Table B holds the same points as the rows below and some others, measured another way and shuffled. Each row below is followed by which row of B it is.
B (69 x 37):
[[ -90  -87   45   -3 -148  100  330   13 -157 -122  -37  140  -53  107
  -311  115 -112   99 -490  158  164  388  370  171  154 -231  162  338
   171   85  -89   10  282  192   24 -398   -2]
 [-170   13  151 -326 -151   97  -58  -56  250   33 -223  -20 -174  256
  -280  128 -194  206   84 -174  195 -137  -88 -113   84  -56  188  103
   -93  -64  -79  -58  -89 -157   11  149  123]
 [-102  180  -96  144  151  145 -230  204 -127    2   79  -38  -93  -83
   298 -319 -232 -287  -38   93  108  -76 -261  -27  -87   72  -90  -86
   220  -47   18   25 -138  -64  172  332  220]
 [  27 -112 -126   -1  123   41   11  -53    5  -33   82   34   77   58
  -151  -39    0 -171   -3  -18  -61   46  -54   28 -158  -62   -5 -111
    24  118    2  291  173 -119  198 -123 -146]
 [-100   38   37 -117   -9   81  113  -25  183  -32  -67  -70  -62  132
  -152   40 -222   63  -80 -119  125   41   28 -100  -49 -118  147  148
    -6   32  -98    3  -39   23   79  -72  -32]
 [  71  -73  150  -80 -198  103 -161   81   -1   41 -137   41 -160  -51
   -34  307   -4   74   27   54   64  -73  121  131   69   83  -19  -15
  -281 -221   33 -150  356 -109  136  -70  -42]
 [ 128  -99 -276   47  212  119 -205  -42  -79  -16  -11 -110  -99  -21
  -200 -158 -208  -72  211  232   -5 -114 -178 -133 -293   38  -37 -258
    84   50  110  207  245 -132  138  262 -179]
 [ -25   44   28  -77   -1  116 -282   12 -108   68 -189  -85 -184  -29
   -41  153 -174 -117  182  111   45 -229 -220   56  -17  157  -40 -325
  -100  -78   67  -31   98 -251  129  468   99]
 [ 213  101 -226   59  390   84  119  171   60 -131  117 -167 -151 -274
   -25 -103 -223  273  -93   61  390  -24   90  -57 -108 -164  189   11
    66  -20  308  -49  282   46   26    1  -97]
 [-333 -193   88 -152 -434  170 -530   14  -89   69  -73  362  -84  466
   -90 -354   73 -239  184   23 -142  -84 -320  -62  106  149 -258  187
   177 -118 -293  217 -130 -270  120  142  327]
 [ -62    7 -129 -107  241   10 -110  -14  -58 -111  -13  -95 -209   27
  -126  -51 -162  126  131  -47  164 -162 -169  -43   75  -50  -70    6
    31   46  127   57    7 -157  -97  332  204]
 [-183  299  167  115  -23  114  100  301    5   -7  113   71    6 -128
   462  -86 -111 -260 -445 -127  215  141   42  182  138  -57   82  171
   106  -93  -73 -148 -187   85  220 -126  281]
 [ -76  -82   48  -56 -140  120  -84    6 -251  -25 -157   78 -176   53
  -212  170 -106    9 -104  217   77   39   60  164  150   18  -23   -1
    24  -36   11  -34  253  -79   31  125  127]
 [ -92  -43  202 -464  -72   -5  169 -295  423   65 -313 -145  -40  283
  -528  535 -137  198  165 -355   67 -168  -38  -67  -19 -105  316 -155
  -353   73  -83   63  -27 -253   77   58 -145]
 [ -45 -372  -84  -44  -93  -50  -62  -85   39 -178  187  236   12  279
  -220 -159  218   73   63 -154 -185  153  147  -44   33 -123 -301  472
   -49   34 -163  301  255  -11   10 -558  -87]
 [-124  219   64   10    5  175 -407  171  -64  157  -70    6  -53  -65
   329 -104 -125 -419  111   34   51 -274 -420   74  -71  221  -33 -413
    36 -140   28   10 -162 -310  312  537  251]
 [-109  162   10  -16  121   45 -146  236  143  -90  125  -32 -188  -45
   309 -233 -119  101    7 -231  255 -126 -102  -92  108  -37  -92  306
     5 -153   25 -137 -173  -24  -14   66  297]
 [ -22   91  -33  -48   76  124  363  136   21 -139   13    7 -141  -48
  -226  -11 -236  316 -469   73  451  250  294   52  136 -299  346  327
   209   34  113 -104  179  191  -51 -239   70]
 [-156  154  -56  -40  315  -21    7  -10  -95  -61   42 -105  -43  -22
    84   13 -129 -229  -31 -154   71 -105 -256  100   65  -39  -63 -186
    56  149   60  146 -200 -188   50  358  273]
 [-109 -170   32  -53 -128   49 -389  -22  -67   40   20  180   -4  167
    35  -53  157 -288  235  -68 -220 -141 -227   62  -12  149 -298  -93
  -108  -64 -115  234   74 -297  205   57   83]
 [  24  178  -88  129  222  129   -1  133 -171    9   -4 -105  -52 -207
   125    3 -234 -247 -162  168  149   -8 -103  123 -100   10   86 -293
   117   43  140   21   82  -59  208  270   45]
 [ -16  195 -344  146  690  -67  -26  202  -90 -254  363 -171 -152 -240
   332 -456 -157   27   15 -187  274 -127 -244  -67   46 -136 -210  137
   220  116  265  107 -175  -43 -126  298  356]
 [ -86   94  -64  -77  266  -15  -16   44  131  -70  136  -34   -9   12
    87 -126  -34  -63   33 -276  125 -107 -192  -18    8  -85  -16   -2
     3   56   59  157 -139 -172   76   88  158]
 [  99 -162   91  120 -404  225 -690  245  -55  129  -51  174 -183  -28
   298 -102   54 -155  303  215 -135 -196  -76  -25 -114  339 -336   16
  -227 -463  -92 -138  353 -142  298  -17  -66]
 [  98   14   99  -77  -10   50 -291  100  188   68  -50  -77 -123 -109
   187  193  -11    1  275 -160   25 -279 -105   -9  -66  135  -92 -145
  -367 -242   58 -102  152 -215  189   81  -54]
 [  -1 -120  -28   93 -138  122    3   -1  -82    3  -41   55    4   80
  -122   18 -120 -186 -131  178  -98  179  120   25 -153   -4  -23   43
    41   16 -142  103  246   74  227 -216 -196]
 [ -47 -158  191 -283 -129  -41 -122 -108  -48  -38 -200   44 -209   90
  -253  509  107  195  147 -146   18 -159   52  211  305   31 -125   -1
  -372  -94   51  -61  261 -274  -67   87  153]
 [ 152   81   50 -114   -8  160 -303  110  259  116 -169 -183 -215 -115
    61  147 -224  136  303  -14  172 -339 -130 -149 -184  138  101 -226
  -296 -279  109 -199  167 -185  190  268 -134]
 [-213  209  -61  -26  549 -189  510  -42 -132 -260  203 -126   26  -98
    26  144  -65  -89 -411 -361  194  169   25  278  300 -317   15  110
   111  368  117  161 -229   -8 -121   26  372]
 [  46  128 -204   -8  313  129 -174   61   67    4  -13 -202 -130  -78
    -8 -202 -319  -42  180   58  176 -218 -297 -173 -236   20   84 -256
   104   17  151   82  -22 -145  126  435   -7]
 [  54  153  -37   11  143  103   73  164  346  -22   84 -132  -46  -79
   146 -139 -233   79  -60 -169  238  -11   20 -195 -200 -113  184  141
   -24  -91    6  -73  -25   87  179 -167 -135]
 [  37  129 -241   29  469    3  106  126   10 -188  176 -150 -150 -165
    23 -219 -216  174  -80  -72  330  -37  -52  -71    2 -177   47  104
   152   89  231   44   24    8  -80  137  137]
 [-115  -45  139  115 -128   17   83  117 -298 -104   68  197  -19  -56
   144  195  120 -209 -375   28  -20  243  233  370  271  -41 -184  210
   -33  -19  -70  -27  222   52  101 -307  182]
 [ -36 -135  -32   77  -43   42  155   33 -101 -125  110  135   14   55
   -98  -20   16  -38 -285   33    4  276  243  111   38 -141  -49  286
    71   59  -86  123  255  115   95 -432  -60]
 [-131  137  198   18 -148  127   11   94   54  107  -56   55   89   -7
   204  142  -63 -380 -215  -79   -9   59  -30  157  -37   41   92 -136
   -61  -62 -145    2  -60  -74  353  -70   30]
 [ 111   42 -210   45  218  165 -182   83  -96    4  -52 -122 -153 -122
   -98 -143 -278  -17   98  254  175 -137 -170  -68 -190   36   74 -272
   119  -10  187   58  202 -118  124  374  -42]
 [ -17  324   -6 -120  286  109   67  141  359   34   -8 -223  -79 -116
   125  -72 -304   56   -7 -232  377 -202 -195 -142 -130  -86  335 -151
    -5  -39  130  -73 -220 -112  158  268   74]
 [-199  341  -41   -3  432  -49 -137  259  123 -117  252 -102 -112 -136
   544 -343  -92 -105   29 -435  276 -256 -368  -34  154  -44 -141  113
    71  -33  112  -18 -477 -180   -5  354  538]
 [ -27  -39  -72  194   76   39  -36  132 -249  -90  200  144   41  -92
   190 -115   90 -285 -216   65  -46  156   49  206   33  -23 -198   61
    96   33   -1  162  187  -17  181 -200   80]
 [ 115  -94 -152   -9  186   43 -108   24 -169 -128  -32  -98 -273 -116
  -181   87 -146  231  101  154  161  -91   38   23   56  -18 -107   13
   -57  -30  205  -41  364  -63  -91  183   20]
 [-183    8   95   68 -106   47   25   31  -12    1   73  106  110  113
   162  -17   -5 -388 -186 -125 -146  154   -8  102  -20  -13 -109  108
    12   45 -237  137  -81   -3  256 -225   39]
 [-213   66  216 -250 -146   60 -209  -39  188  113 -165   15  -53  206
   -10  169  -49 -157  160 -263   -1 -226 -265   10   55   87   20 -142
  -181  -76 -130   33 -216 -303  175  247  191]
 [ 118   -6  -95   -2   73  133   77   -4   35  -21 -121 -164 -133  -55
  -235  110 -311  113  -47  183  149   37  107  -79 -181  -67  169  -64
   -12   -4   65  -42  280   66  104   14 -230]
 [ -77 -296  -45   60 -336  199  132  -95 -297  -26  -96  270   66  272
  -500   -5  -54 -201 -382  423 -122  441  265  139  -72 -106   83  124
   284  141 -215  264  429  123  204 -402 -210]
 [ 105   36  -87  173  174   38  -65  303  132 -109  345   84    6 -212
   410 -275  109  -25 -100 -174  132   36   77   12  -50  -72 -111  252
   -46 -155   83   23  157   34  200 -404  -17]
 [ -86  -75   -1   71  -35   34  -89   52   49  -14  180  156  148  101
   169 -157  124 -346  -48 -162 -165   82  -65   47  -95   -5 -165   79
     2   12 -169  255    4  -80  284 -307  -35]
 [ -90 -297 -186  -41  110  -86  139 -169  -18 -233  190  130   39  289
  -345 -161   90   52  -46 -148 -127  212  108  -54   11 -225 -187  397
   100  232 -126  388  153   19  -44 -419  -57]
 [-215  -71 -100   50   56   24 -127   73 -274 -179  121  146 -148  138
     0 -295  -35  -69  -99   32   34   81  -73   58  211  -62 -285  349
   245   67  -66  122  -28  -20  -96   55  370]
 [-165   46  104 -162  -57   44   26   41  371    3   71   78   66  207
    40 -116  -10  -47  -33 -384   82   -4  -75 -105  -34 -113  114  209
   -46  -21 -164  123 -202  -91  181 -245   45]
 [  62  -12  -76   72  -15  158 -389  305  -12  -32  130  125 -187 -103
   261 -337   -4   63   99   75  183 -139  -85  -55    6   83 -146  152
    31 -281  109  -70  196  -95  119   12  131]
 [  40   33 -160  153  372  -68  309  -47   16 -121  222 -105  180 -105
    62   23  -51 -303 -210 -162  -83  194   58   83 -191 -168  -11  -71
    14  250  -10  288   66   56  223 -275 -201]
 [ -35  -10 -149  154  153   63   39   39 -198  -99   88  -26  -46  -36
    -7 -111 -161 -180 -156  141   -1  145   10   50  -67  -58  -96   39
   167  105   -7  121  129   59   99   -2   -1]
 [ -84 -134  -95  -19  -71  141   28  -19  -21  -28   29  170   54  205
  -272 -211  -49 -100 -159  111   36  176    9  -11  -98 -116  107   78
   229   94  -86  275  142  -36  174 -189  -60]
 [-160  -32  -42    1   12   76 -282  -43 -155   49  -23   59    9  144
    28  -98  -43 -442  128   27 -178 -101 -329   52  -76  125 -197 -251
    72   59 -104  266  -85 -261  218  310  128]
 [ -20  293  -15  146   76  235 -342  453 -176   28   58   33 -240 -300
   483 -299 -198  -86 -133  199  396 -159 -183   97  104  121    6  -61
   179 -286  215 -255   20  -86  142  400  389]
 [-220 -224   99   93 -307   46 -178  -88 -382    2  -46  233   51  230
   -48  114  103 -518 -100  147 -389  189   -2  255   74  122 -365   12
    20   68 -301  223  137  -87  207 -114   77]
 [  23   51   58 -130  311 -144  255 -208  -30  -52 -109 -256   -3 -125
  -149  663  -63 -114    4 -227  -50  -83   16  268   53  -65    9 -374
  -371  197  115   80  117 -201   72  152  -58]
 [  19  -41 -240  115  237   67   95   95  -35 -132  246   82   58  -22
   -31 -339  -29  -86 -197   19  110  172   27  -15 -120 -171   25  134
   252  130   56  270  136   30  132 -236  -46]
 [-173  114   15  -59  178  -36   36 -100  171    9   30 -136   91  116
    90   43 -132 -344   60 -313 -123  -66 -234  -47 -148  -28  -41 -134
   -68  149 -161  207 -294 -136  214  103   17]
 [ -33  -47   20 -140 -168  208 -237 -105  196  206 -210    1   68  217
  -241   20 -167 -291  205   77 -107 -141 -261 -131 -347  119  176 -409
   -32  -14 -139  223   42 -260  396  194 -237]
 [ 142  -45   41 -148  126  -48 -406  113  275   -2   76  -55 -158 -133
   252  126  166  155  475 -370   44 -437 -181  -44   16  130 -232  -73
  -496 -280  166  -53  150 -353   97   70   32]
 [-318  -30  283 -385 -202  -56 -232    9  195  -62  -80  142 -231  296
    -5  126  119  228  180 -474  128 -242 -143   22  439   -4 -186  386
  -250 -166 -118  -99 -238 -284 -159   90  506]
 [ 132   51  -27   11   78  138  -39   96 -284  -38 -200 -147 -310 -249
  -140  316 -282  177  -92  340  272  -56  126  179   92   29   73 -184
   -63 -100  256 -244  425  -25  -15  323   38]
 [   6   13  158   61 -205  125 -166   67 -164   71 -195  -50 -154  -96
    85  345 -154 -175  -26  177  -51  -25   75  173    9  157  -96 -136
  -217 -168  -61 -201  257  -29  192  106  -27]
 [  47 -131   28   80 -131   98  267  -15 -180  -84  -87   29  -64   -6
  -265  278 -149   39 -365  247   33  336  408  168   15 -131   82  181
   -13   39  -60  -50  451  212   92 -384 -211]
 [ -75  -84  -48   18 -213  259 -362  110 -369   29 -181  139 -257   72
  -176 -141 -199  -45  -28  477  123  -27  -90   68   71  125  -57  -53
   236 -123   34  -34  270 -100   60  352  196]
 [ -21   62  148   88  -45   28  -25  187 -130  -26   55   69  -56 -184
   297  214   70 -169 -199  -51   38   49  123  287  162   32 -129   42
  -172 -136   22 -116  177  -34  169 -143  128]
 [ 167 -118 -287  -22  338   53 -107  -79 -130  -80  -18 -143 -141  -78
  -310   -3 -158   82  203  182   82 -131 -124  -38 -162  -24  -19 -286
    17  100  239  209  345 -180   31  284 -131]
 [-319   68   71 -172  -70   39 -208   79  339  -22  114  116  -18  338
   170 -419  -32  -90  117 -443   59 -116 -302 -226   42  -46  -89  363
    86  -59 -243  135 -473 -150   82  -12  322]]
Rows of B count from 0, top down.

[-125    3 -118 -134  106 -202   70  277 -215  -41  438   81  133  279
  192 -126   64  -95  280 -102   41   37 -153 -142  -88 -425 -185  -74
  -32   83  -21 -563   51]
32
[ 170  -99  309  137   23  -58 -134 -418  371   68 -499   53 -109 -388
  338 -228 -127  164 -295   91  209 -313 -281  -59 -277  262 -206 -328
   58  115   63 -128 -330]
13
[ 283  131   63   51  411 -188   41   -5   59   47 -133 -158   24   32
   76  225   18 -186 -101  371 -116 -385   64  341   47  238  138  223
  -87  130   25  -82   80]
50
[ 282   32  157   34  -37   55 -111 -200  190   95 -221  -36   33 -169
   48  -34  -26  312 -356 -186   49   -2 -263  -15 -153  144  -56 -156
  -14   82  158  334  -30]
48
[  22   11   17  165  178    0   39 -177  109  153 -193 -233  -49  -30
   29  167  120 -237 -180  145    8 -127   67  127  110  245  -44   10
   33   51  161   32 -120]
3
[ 184  143   28 -133 -411  271   64   17    7 -415  -88  117  202 -146
  454 -675 -200  432   -6 -461   68  -61 -166 -421 -601 -334 -155 -318
  258  285  173 -646 -362]
61
[  28  155  -70   40  113   37   92  -14  -46   45   84 -106    0  206
    3  171  164 -161   -4  179 -127   -5   40  165  111  -10   67   23
  -37  100   57   26   -6]
51
[ 346  -55  239   31  181 -259 -190  104  246 -137 -131  -89    3 -304
  -85 -483 -305  368 -240 -651  104 -145 -112 -214 -371   48 -279  172
  227  -20  237 -226   15]
60
[-211   98   70   66 -175  270 -103 -112  154 -263  171   23 -531  148
 -398 -413   72   52  155 -239  -53  349  119  -21   60 -289 -229   46
  315  -11  115   84 -296]
49
[  56   -1  -43    7  153   48   28  -55    1   21  -98 -226  -12  -32
   57   14   54 -157  -63   -2   91  -93   49   88   79   61  -95   94
   79   52  290 -111 -122]
45
[-177 -168   51 -102  172 -141 -133   54  -33   15  284   80 -218  104
   30 -171   46  -81  236  -21  223   42 -187  -20   63 -284 -306  -13
   -3    1   78 -248  -72]
63
[ -79   76  -51  195  -15   71   96 -240   83  292 -105 -181   -2   82
  -82  238  239 -156 -241    3  -22  232  -86   64  202  143  -91 -256
    3  -85  120  328  -69]
52
[   3 -109 -135   12   75  125   35  -31  -78  139 -121 -360  240 -101
  267   97   80 -192 -184 -194  210  -99   30 -132   -3  109 -139   -9
   29  122  437 -204 -154]
19
[  86 -126  218    3  157 -132 -228  -50  203  -87  -36   -3 -257 -166
  -91 -345 -141  152  -47 -269  174  -76 -119  -50 -130  -33 -293  103
  131   18  187  -98 -108]
24
[ 244   47  -29  218  269 -188   69  -85   94  449 -179 -350  233  -13
 -192  456  149  -67 -507 -170  -60  105 -108  152  191  392    3  -13
  -85 -159  204  551  273]
6
[   8  277 -233  -26 -242  339  211   71 -187 -137  134 -108  247  251
  240   17  172  -37    0  -65 -193   70  101 -117 -130 -190  134 -133
   45  285  136 -237 -151]
47
[  21  163   30  130   78   82   34 -193  126   58  -47  -93 -265  130
 -280   89  157  -91  -80  154 -133  166   10  288  244   60   -8   -2
   64  -69   56  372  -52]
35
[ 161  157    9  228  211 -156  130 -102  140  184 -195 -234   68   20
 -119  175   83 -148 -279   -7 -144  -18   29  148   72  279  -10  -10
   69  -87   70  113   53]
67
[ 417   46  100  -88  482 -479   88  149   -5   -2 -139  -20  314 -101
  460  -20 -184  -36  -35  242   42 -600 -174  152 -261  107   17   80
  -93  150  -30 -654  125]
56
[ -15  237  178  147 -140 -135  -32 -118  196   55  239  353 -237  281
 -299 -117  121  308  -45  -61 -270  392 -335    3  -70 -226  -66 -349
    5  -77 -356  366  101]
17
[ 518  439   20 -251 -190  453   29   56  -76 -502   -7   75   46   99
  206 -168  -72  393   21  189 -303 -244   71  232 -302 -161  401  185
   -8  497   92   16  -97]
37
[ 107  186  -24 -172  -77   47  -71  143 -139   19  512  155  -74  388
 -361   65  159  343   49 -200 -154  495 -310  131  136 -412   26  -15
 -143  -17   -7  619  323]
54
[ -73   40  -28  243  -34  -18  129  -50  152  -37 -191 -258   67 -111
   38 -298  -19 -135 -167 -461   13   17  148 -306 -190   77 -271 -105
  349  -34  231 -478 -273]
14
[ 120  235  127  -81 -268  351 -110  -79  123 -417   82  176 -310   83
  -68 -417  -46  346   85  -84 -158   41   11   -6 -229 -266   37   18
  161  278   36   25 -254]
16
[  75  103  169   59  106  -97 -141   45  195 -193  161   37 -349   85
 -394 -310  -55  170   20 -264 -122  123   30   40  -53 -127 -143  209
  196  -23   31   87    7]
44
[-146 -125 -340  -98  173  -22  214  164 -351  239  135 -342  446  113
  461  252  181 -450   55  -18  254  -88  -32 -106  119  -99 -159 -100
  -82   90  368 -551  -47]
55
[ 505  592  -38  -52  -51  250  202  125  -35 -445  -19  -34   75  229
  -39  -64  -19  201  -30  162 -532 -162  235  311 -201  -46  444  254
   93  318  -19  -14   31]
21
[-473  -86 -167  252   62  -69  167 -208  -14  453  109 -177  -63  234
  -75  285  371 -493   -9   75  118  378 -100  -16  395  -13 -298 -378
   19 -235   74   51 -111]
43
[ 379  212   43   -8   42   72   49  -48   52  -68 -184  -86  144  -29
  122   23  -28  173 -224   22 -135 -162  -56  129 -155  108  145   17
   -8  180  115   71   14]
22
[ 177   17  156  169  249 -403  -59  -73  200  364    4    1    1   27
 -308  142   45  167 -331 -220  -43  227 -361   89   81  135 -160 -147
  -64 -263  -61  491  314]
42
[ 128   58  157   72  -34   25  -92 -209  192   83 -110   59  -91  -46
   16  -23   44  203 -229   -6  -11   31 -239   23  -92   71  -61 -198
  -31   81   22  265  -58]
4
[ 167  212  -96 -114   -2  262   51  -24 -124  -18  115  -97   -8  210
  -57  224  170   19  -15  189 -117  105  -34  295  176  -87  175   83
 -100  141  164  383   58]
2
